Below are the code and all the weights of a small trained network. Each question names an input and a target symbol and asks about switching units off, where a switched-off unit gives its printed mean instead of its output.

import numpy as np


def w(rows, s, z=0):
    codes = np.array(rows[::2]) - 128.0
    scale = np.full(codes.shape[1], s)
    scale[-1] = z or s
    return codes * scale


def f(y):
    return np.maximum(y, 0)


def softmax(a):
    e = np.exp(a - a.max(-1, keepdims=True))
    return e / e.sum(-1, keepdims=True)


def log_softmax(a):
    a = a - a.max(-1, keepdims=True)
    return a - np.log(np.exp(a).sum(-1, keepdims=True))


def net(x, mask):
    ids = ['ΘΛΩαηπτ'.index(c) for c in x.split()]
    T = len(ids)
    res = E[ids] + P[:T]
    r = res
    for j in range(3):
        rows = slice(3 * j, 3 * j + 3)
        q, k, v = (r @ M[0][rows].T for M in (Q, K, V))
        z = softmax(np.where(np.tri(T) > 0, q @ k.T / 3**0.5, -1e9)) @ v
        o = O[0][rows]
        res = res + np.where(mask[j], z, o[:, -1]) @ o[:, :-1]
    y = f(res @ A[0][:, :-1].T + A[0][:, -1])
    res = res + np.where(mask[3:27], y, B[0][:, -1]) @ B[0][:, :-1]
    return log_softmax(res[-1] @ U[:, :-1].T + U[:, -1])


Q, K, V, O, A, B = {}, {}, {}, {}, {}, {}
E = w([
[109,180,169],'Θ',
[56,226,172],'Λ',
[114,164,138],'Ω',
[140,172,69],'α',
[138,156,207],'η',
[251,127,70],'π',
[143,136,175],'τ',
],0.019)
P = w([
[129,106,84],'0',
[92,254,62],'1',
[153,194,105],'2',
[169,188,142],'3',
[185,195,173],'4',
[210,133,195],'5',
],0.0093)
Q[0] = w([
[143,121,86],'h0',
[145,151,158],'h0',
[105,151,150],'h0',
[203,184,105],'h1',
[157,229,248],'h1',
[75,149,136],'h1',
[141,48,76],'h2',
[83,115,123],'h2',
[46,107,153],'h2',
],0.011)
K[0] = w([
[164,112,86],'h0',
[172,112,90],'h0',
[154,132,134],'h0',
[200,187,2],'h1',
[250,137,94],'h1',
[236,74,129],'h1',
[107,120,175],'h2',
[45,155,102],'h2',
[31,31,191],'h2',
],0.009)
V[0] = w([
[198,79,51],'h0',
[77,123,167],'h0',
[27,179,216],'h0',
[147,66,37],'h1',
[59,187,163],'h1',
[161,171,183],'h1',
[3,196,178],'h2',
[207,172,236],'h2',
[76,110,242],'h2',
],0.0069)
O[0] = w([
[196,47,219,174],'h0',
[76,235,61,79],'h0',
[180,111,16,60],'h0',
[134,14,74,173],'h1',
[235,219,92,78],'h1',
[236,238,198,141],'h1',
[131,145,255,20],'h2',
[141,122,92,160],'h2',
[204,170,145,7],'h2',
],0.0043,0.011)
A[0] = w([
[75,160,95,189],'n0',
[109,164,17,58],'n1',
[81,54,132,93],'n2',
[160,100,175,144],'n3',
[197,185,131,73],'n4',
[206,67,146,114],'n5',
[146,65,36,221],'n6',
[134,180,195,160],'n7',
[104,206,161,78],'n8',
[199,121,139,192],'n9',
[144,184,99,127],'n10',
[167,153,64,164],'n11',
[175,124,249,81],'n12',
[80,73,220,113],'n13',
[174,187,120,99],'n14',
[187,178,169,107],'n15',
[130,147,49,35],'n16',
[26,111,39,178],'n17',
[87,94,182,98],'n18',
[132,79,60,219],'n19',
[41,138,161,99],'n20',
[143,96,213,168],'n21',
[184,44,232,152],'n22',
[123,127,2,1],'n23',
],0.011,0.0059)
B[0] = w([
[177,177,106,167],'n0',
[144,59,180,158],'n1',
[65,47,152,148],'n2',
[155,197,122,160],'n3',
[80,82,184,162],'n4',
[82,140,180,203],'n5',
[78,155,143,245],'n6',
[147,120,120,170],'n7',
[130,77,194,163],'n8',
[101,158,140,200],'n9',
[96,114,168,161],'n10',
[64,138,87,194],'n11',
[105,59,110,152],'n12',
[69,112,2,154],'n13',
[109,123,128,161],'n14',
[76,103,134,158],'n15',
[85,50,147,145],'n16',
[164,89,122,169],'n17',
[83,185,20,142],'n18',
[104,161,105,218],'n19',
[197,49,168,147],'n20',
[188,105,229,162],'n21',
[114,189,175,198],'n22',
[114,62,111,161],'n23',
],0.0073,0.012)
U = w([
[154,215,109,204],'Θ',
[161,179,142,43],'Λ',
[108,217,41,251],'Ω',
[215,68,140,212],'α',
[165,102,147,14],'η',
[77,1,86,89],'π',
[189,117,123,91],'τ',
],0.0098,0.0033)

Each question gives the input, a string of symbols that net reads in full, and the target symbol t.
The units are the heads (3 rows each of Q, K, V and O) and the neurons (one row each of A and B). Each row of codes is followed by its name. A weight is (code - 128) times the scale printed after its matrix; where a second scale follows, it is the last column's (O, A, B and U).
mask holds one flag per unit, heads first, then neurons. A switched-off unit (its flag False) gives its mean, the last column of its rows in O or B, instead of its output. The means were averaged over made-up inputs and are rounded, as every weight is.
A unit's drop is (log p(t) with every unit on - log p(t) with that unit switched off) / (log p(t) with every unit on - log p(t) with every unit switched off).
The circuit of an input: a set's keep is (log p(t) with only the set's units on - log p(t) with every unit switched off) / (log p(t) with every unit on - log p(t) with every unit switched off). Starting from the 12 units with the biggest drops (on a tie, the unit counted first), units are removed one at a time, each time the one whose removal leaves the highest keep (on an exact tie, the one counted first), for as long as the keep stays at least 0.8.
units of the circuit, in order: the units of the circuit, biggest drop first
unit that matters most: the unit with the biggest drop
k most important neurons: the k neurons with the biggest drops, biggest first
heads that matter: for each layer, one digit per head in row order, 1 if its drop is at least 0.15 and else 0, layers parted by /
drop of u: that unit's drop, to one decimal
input π π π π α π, target Λ: heads that matter	100
input π α π, target Ω: units of the circuit, in order	h2; n11; n19
input Ω α Ω π, target π: 2 most important neurons	n23; n16
input π Θ Θ Ω τ π, target Ω: unit that matters most	h2
input π α π Λ, target π: units of the circuit, in order	h1; n20
input π α Ω Λ, target π: heads that matter	010
input π π π α π π, target Λ: 2 most important neurons	n22; n5
input π π η, target π: 3 most important neurons	n13; n2; n12
input π π π η, target π: 2 most important neurons	n13; n12
input π Θ Θ Θ, target π: heads that matter	010
input π π Λ Θ, target π: heads that matter	011
input π Θ α, target π: drop of n23	0.2
input τ α Λ π, target π: drop of h2	0.7
input π α Ω, target π: units of the circuit, in order	h1
input π Θ π π, target Θ: drop of n17	0.0
input τ π α, target π: drop of h1	0.1
